Below is a small trained network, with its code and all its weights. Each question gives an input and a target symbol and asks what happens when units are switched off, that is, made to give their printed mean instead of their output.

import numpy as np


def w(rows, s, z=0):
    codes = np.array(rows[::2]) - 128.0
    scale = np.full(codes.shape[1], s)
    scale[-1] = z or s
    return codes * scale


def norm(h):
    return h / np.sqrt((h * h).mean(-1, keepdims=True) + 1e-5)


def f(y):
    return np.maximum(y, 0)


def softmax(a):
    e = np.exp(a - a.max(-1, keepdims=True))
    return e / e.sum(-1, keepdims=True)


def log_softmax(a):
    a = a - a.max(-1, keepdims=True)
    return a - np.log(np.exp(a).sum(-1, keepdims=True))


def net(x, mask):
    ids = ['ΓΘΛΠΣΩαδζητψ'.index(c) for c in x.split()]
    T = len(ids)
    res = E[ids] + P[:T]
    u = 0
    for l in range(2):
        r = norm(res)
        for j in range(3):
            rows = slice(2 * j, 2 * j + 2)
            q, k, v = (r @ M[l][rows].T for M in (Q, K, V))
            z = softmax(np.where(np.tri(T) > 0, q @ k.T / 2**0.5, -1e9)) @ v
            o = O[l][rows]
            res = res + np.where(mask[u + j], z, o[:, -1]) @ o[:, :-1]
        u += 3
        y = f(norm(res) @ A[l][:, :-1].T + A[l][:, -1])
        res = res + np.where(mask[u : u + 8], y, B[l][:, -1]) @ B[l][:, :-1]
        u += 8
    return log_softmax(norm(res)[-1] @ U[:, :-1].T + U[:, -1])


Q, K, V, O, A, B = {}, {}, {}, {}, {}, {}
E = w([
[156,180,171,166,193,199,145],'Γ',
[115,92,184,133,178,128,182],'Θ',
[137,125,106,171,12,94,2],'Λ',
[146,177,138,107,115,108,180],'Π',
[164,138,132,77,161,209,117],'Σ',
[165,166,44,134,95,33,78],'Ω',
[143,129,126,81,220,207,206],'α',
[93,97,157,17,136,211,163],'δ',
[140,133,140,121,141,105,146],'ζ',
[117,89,180,10,87,125,197],'η',
[156,212,178,149,102,182,100],'τ',
[191,93,196,108,130,48,133],'ψ',
],0.0043)
P = w([
[137,119,84,184,131,118,161],'0',
[184,98,210,84,218,32,39],'1',
[147,110,85,180,97,151,152],'2',
[118,148,220,122,208,51,101],'3',
[149,113,74,166,96,173,183],'4',
[74,146,215,111,168,78,103],'5',
[162,118,55,158,104,197,202],'6',
[104,197,195,121,153,134,111],'7',
[157,138,26,151,104,232,213],'8',
[118,219,175,119,153,175,119],'9',
[163,55,129,155,83,197,254],'10',
],0.0035)
Q[0] = w([
[93,127,199,141,222,77,94],'L0H0',
[172,65,44,120,44,72,147],'L0H0',
[186,99,56,153,137,155,142],'L0H1',
[15,136,87,94,174,146,132],'L0H1',
[236,216,154,110,148,66,84],'L0H2',
[141,138,254,61,158,27,88],'L0H2',
],0.0037)
K[0] = w([
[90,35,138,103,249,3,108],'L0H0',
[77,162,92,161,33,192,93],'L0H0',
[96,138,37,145,100,175,172],'L0H1',
[140,122,161,116,217,38,172],'L0H1',
[19,117,91,201,63,79,41],'L0H2',
[47,222,178,151,124,152,52],'L0H2',
],0.0037)
V[0] = w([
[93,163,125,159,127,111,148],'L0H0',
[122,62,66,103,134,85,123],'L0H0',
[51,172,116,65,27,159,135],'L0H1',
[145,146,180,58,198,64,74],'L0H1',
[40,175,65,154,88,89,25],'L0H2',
[227,2,107,143,50,118,105],'L0H2',
],0.0031)
O[0] = w([
[126,70,178,125,136,141,57,122],'L0H0',
[113,153,240,188,24,115,133,2],'L0H0',
[21,177,129,105,81,138,140,30],'L0H1',
[172,153,155,142,174,54,3,114],'L0H1',
[26,84,139,129,135,137,220,147],'L0H2',
[226,141,211,46,151,56,195,248],'L0H2',
],0.003,0.00099)
A[0] = w([
[156,179,169,148,214,124,178,194],'L0N0',
[148,187,167,41,145,171,175,191],'L0N1',
[115,242,107,166,177,226,104,246],'L0N2',
[85,143,243,7,223,130,159,43],'L0N3',
[132,157,90,155,3,138,132,146],'L0N4',
[101,230,188,126,220,173,40,2],'L0N5',
[128,174,111,113,212,185,88,105],'L0N6',
[219,125,1,127,115,68,169,195],'L0N7',
],0.0031,0.0017)
B[0] = w([
[95,176,166,46,152,66,119,224],'L0N0',
[122,110,115,216,188,58,50,226],'L0N1',
[93,122,200,134,64,48,160,254],'L0N2',
[210,124,161,147,190,3,47,204],'L0N3',
[166,78,191,104,223,122,153,216],'L0N4',
[10,32,64,101,83,61,119,191],'L0N5',
[122,75,221,114,54,60,136,182],'L0N6',
[103,83,196,68,182,184,139,225],'L0N7',
],0.0034,0.0032)
Q[1] = w([
[188,82,251,192,76,132,202],'L1H0',
[77,185,134,177,195,3,57],'L1H0',
[132,86,167,140,174,131,157],'L1H1',
[132,201,116,146,127,182,136],'L1H1',
[200,31,196,89,129,167,192],'L1H2',
[63,209,85,122,127,24,67],'L1H2',
],0.0046)
K[1] = w([
[140,102,29,110,95,224,173],'L1H0',
[96,29,132,102,69,51,39],'L1H0',
[123,72,187,92,111,188,132],'L1H1',
[141,156,182,116,112,67,72],'L1H1',
[123,197,67,169,92,253,154],'L1H2',
[85,48,202,133,136,48,39],'L1H2',
],0.0044)
V[1] = w([
[144,224,142,194,194,138,164],'L1H0',
[104,69,63,15,171,125,147],'L1H0',
[110,124,80,214,165,8,148],'L1H1',
[86,176,68,96,110,84,76],'L1H1',
[52,193,197,66,154,138,181],'L1H2',
[77,163,230,208,2,126,72],'L1H2',
],0.0042)
O[1] = w([
[254,61,107,229,179,82,69,56],'L1H0',
[109,154,173,108,28,65,76,116],'L1H0',
[53,85,162,222,210,148,112,163],'L1H1',
[144,79,227,88,172,63,42,5],'L1H1',
[241,169,92,136,117,208,36,151],'L1H2',
[188,119,126,57,211,209,181,166],'L1H2',
],0.0038,0.0029)
A[1] = w([
[56,173,161,146,100,130,100,142],'L1N0',
[150,206,183,129,157,105,108,230],'L1N1',
[76,206,207,120,142,135,170,225],'L1N2',
[126,195,82,107,151,55,79,176],'L1N3',
[43,145,223,113,142,135,96,82],'L1N4',
[149,201,140,124,200,41,86,70],'L1N5',
[138,118,163,150,141,98,2,10],'L1N6',
[177,38,103,97,125,149,52,242],'L1N7',
],0.0041,0.0014)
B[1] = w([
[109,25,35,124,210,113,66,185],'L1N0',
[58,191,160,116,142,54,57,231],'L1N1',
[96,25,36,71,52,129,96,254],'L1N2',
[190,124,222,80,249,183,133,196],'L1N3',
[122,79,57,232,29,139,52,225],'L1N4',
[51,207,221,56,208,149,61,224],'L1N5',
[123,204,247,57,173,36,227,185],'L1N6',
[189,249,201,147,252,110,140,180],'L1N7',
],0.0031,0.0036)
U = w([
[57,74,47,61,28,194,72,134],'Γ',
[209,109,84,212,203,201,176,69],'Θ',
[82,207,238,39,239,43,67,251],'Λ',
[163,191,125,199,40,72,171,5],'Π',
[48,66,65,92,48,223,242,226],'Σ',
[212,183,138,232,39,73,128,5],'Ω',
[164,169,103,235,86,89,167,5],'α',
[2,80,53,189,56,76,75,176],'δ',
[196,172,82,104,209,221,190,180],'ζ',
[35,112,190,70,129,63,32,191],'η',
[193,226,111,209,63,113,125,5],'τ',
[163,238,58,137,48,102,147,5],'ψ',
],0.0046,0.003)

Each question gives the input, a string of symbols that net reads in full, and the target symbol t.
The units are the heads (2 rows each of Q, K, V and O) and the neurons (one row each of A and B). Each row of codes is followed by its name. A weight is (code - 128) times the scale printed after its matrix; where a second scale follows, it is the last column's (O, A, B and U).
mask holds one flag per unit, layer by layer, with each layer's heads first. A switched-off unit (its flag False) gives its mean, the last column of its rows in O or B, instead of its output. The means were averaged over made-up inputs and are rounded, as every weight is.
A unit's drop is (log p(t) with every unit on - log p(t) with that unit switched off) / (log p(t) with every unit on - log p(t) with every unit switched off).
The circuit of an input: a set's keep is (log p(t) with only the set's units on - log p(t) with every unit switched off) / (log p(t) with every unit on - log p(t) with every unit switched off). Starting from the 12 units with the biggest drops (on a tie, the unit counted first), units are removed one at a time, each time the one whose removal leaves the highest keep (on an exact tie, the one counted first), for as long as the keep stays at least 0.8.
circuit, biggest first: the units of the circuit, biggest drop first
most important unit: the unit with the biggest drop
k most important neurons: the k neurons with the biggest drops, biggest first
top k neurons in layer l: the k neurons of layer l with the biggest drops, biggest first
which heads matter: for each layer, one digit per head in row order, 1 if its drop is at least 0.15 and else 0, layers parted by /
input Γ δ Γ, target Θ: which heads matter : 011 / 100
input δ τ Λ δ Σ, target Σ: which heads matter : 001 / 000
input α δ Ω α τ, target δ: 2 most important neurons : [L0N2; L0N6]
input Λ Λ ζ, target Σ: most important unit : L0H0
input ψ Λ τ Σ τ δ Γ Λ Γ τ τ, target Θ: which heads matter : 000 / 100
input Λ τ Λ Λ, target δ: 3 most important neurons : [L0N3; L0N0; L1N4]
input ψ τ Λ, target Λ: circuit, biggest first : [L1N7; L0N4]
input ζ Λ Ω δ Γ, target δ: 2 most important neurons : [L0N2; L0N0]
input δ δ τ Λ τ, target ζ: top 2 neurons in layer 0 : [L0N3; L0N5]
input τ α Λ α Θ, target Σ: 4 most important neurons : [L0N2; L0N6; L0N1; L0N0]
input ζ η Λ Γ Γ δ τ Λ τ Γ Π, target ζ: circuit, biggest first : [L0N2; L1H2]
input δ Γ Γ, target Γ: 4 most important neurons : [L0N0; L0N2; L1N2; L0N3]
input ζ τ α Γ ψ ζ Λ δ Λ, target Σ: top 3 neurons in layer 0 : [L0N1; L0N3; L0N6]
input Ω τ Γ Λ Σ τ Ω Θ Ω Γ Σ, target δ: most important unit : L1H2
input Λ ζ Γ Λ α, target Θ: 2 most important neurons : [L0N5; L1N5]
input Γ Γ τ τ ζ, target ζ: which heads matter : 001 / 100
input ζ α Λ Θ δ Λ τ Λ, target δ: 3 most important neurons : [L0N3; L1N4; L0N0]
input τ τ δ Θ τ τ Λ δ Γ, target Σ: 2 most important neurons : [L0N2; L0N6]
input Λ δ α, target Σ: 3 most important neurons : [L0N2; L0N6; L0N3]
input Γ Λ Λ Λ τ δ Λ Γ Ω η τ, target δ: top 2 neurons in layer 0 : [L0N2; L0N1]
input Π τ Ω Λ τ Λ ψ, target ζ: top neuron in layer 0 : [L0N7]
input Λ Γ Π, target Σ: 4 most important neurons : [L0N3; L0N0; L0N1; L0N7]
input Π ζ Λ Γ Λ Θ ζ, target Σ: top 2 neurons in layer 0 : [L0N7; L0N0]
input Λ Γ Θ, target Σ: top 3 neurons in layer 1 : [L1N7; L1N4; L1N1]
input Ω Θ Π, target δ: which heads matter : 110 / 011
input Λ Ω α, target Σ: 2 most important neurons : [L0N2; L0N0]
input Λ Γ τ, target Σ: top 3 neurons in layer 0 : [L0N2; L0N1; L0N3]
input Σ Λ τ Λ Ω, target ζ: most important unit : L0N5
input Λ Λ Γ, target Σ: 3 most important neurons : [L0N2; L0N0; L1N2]
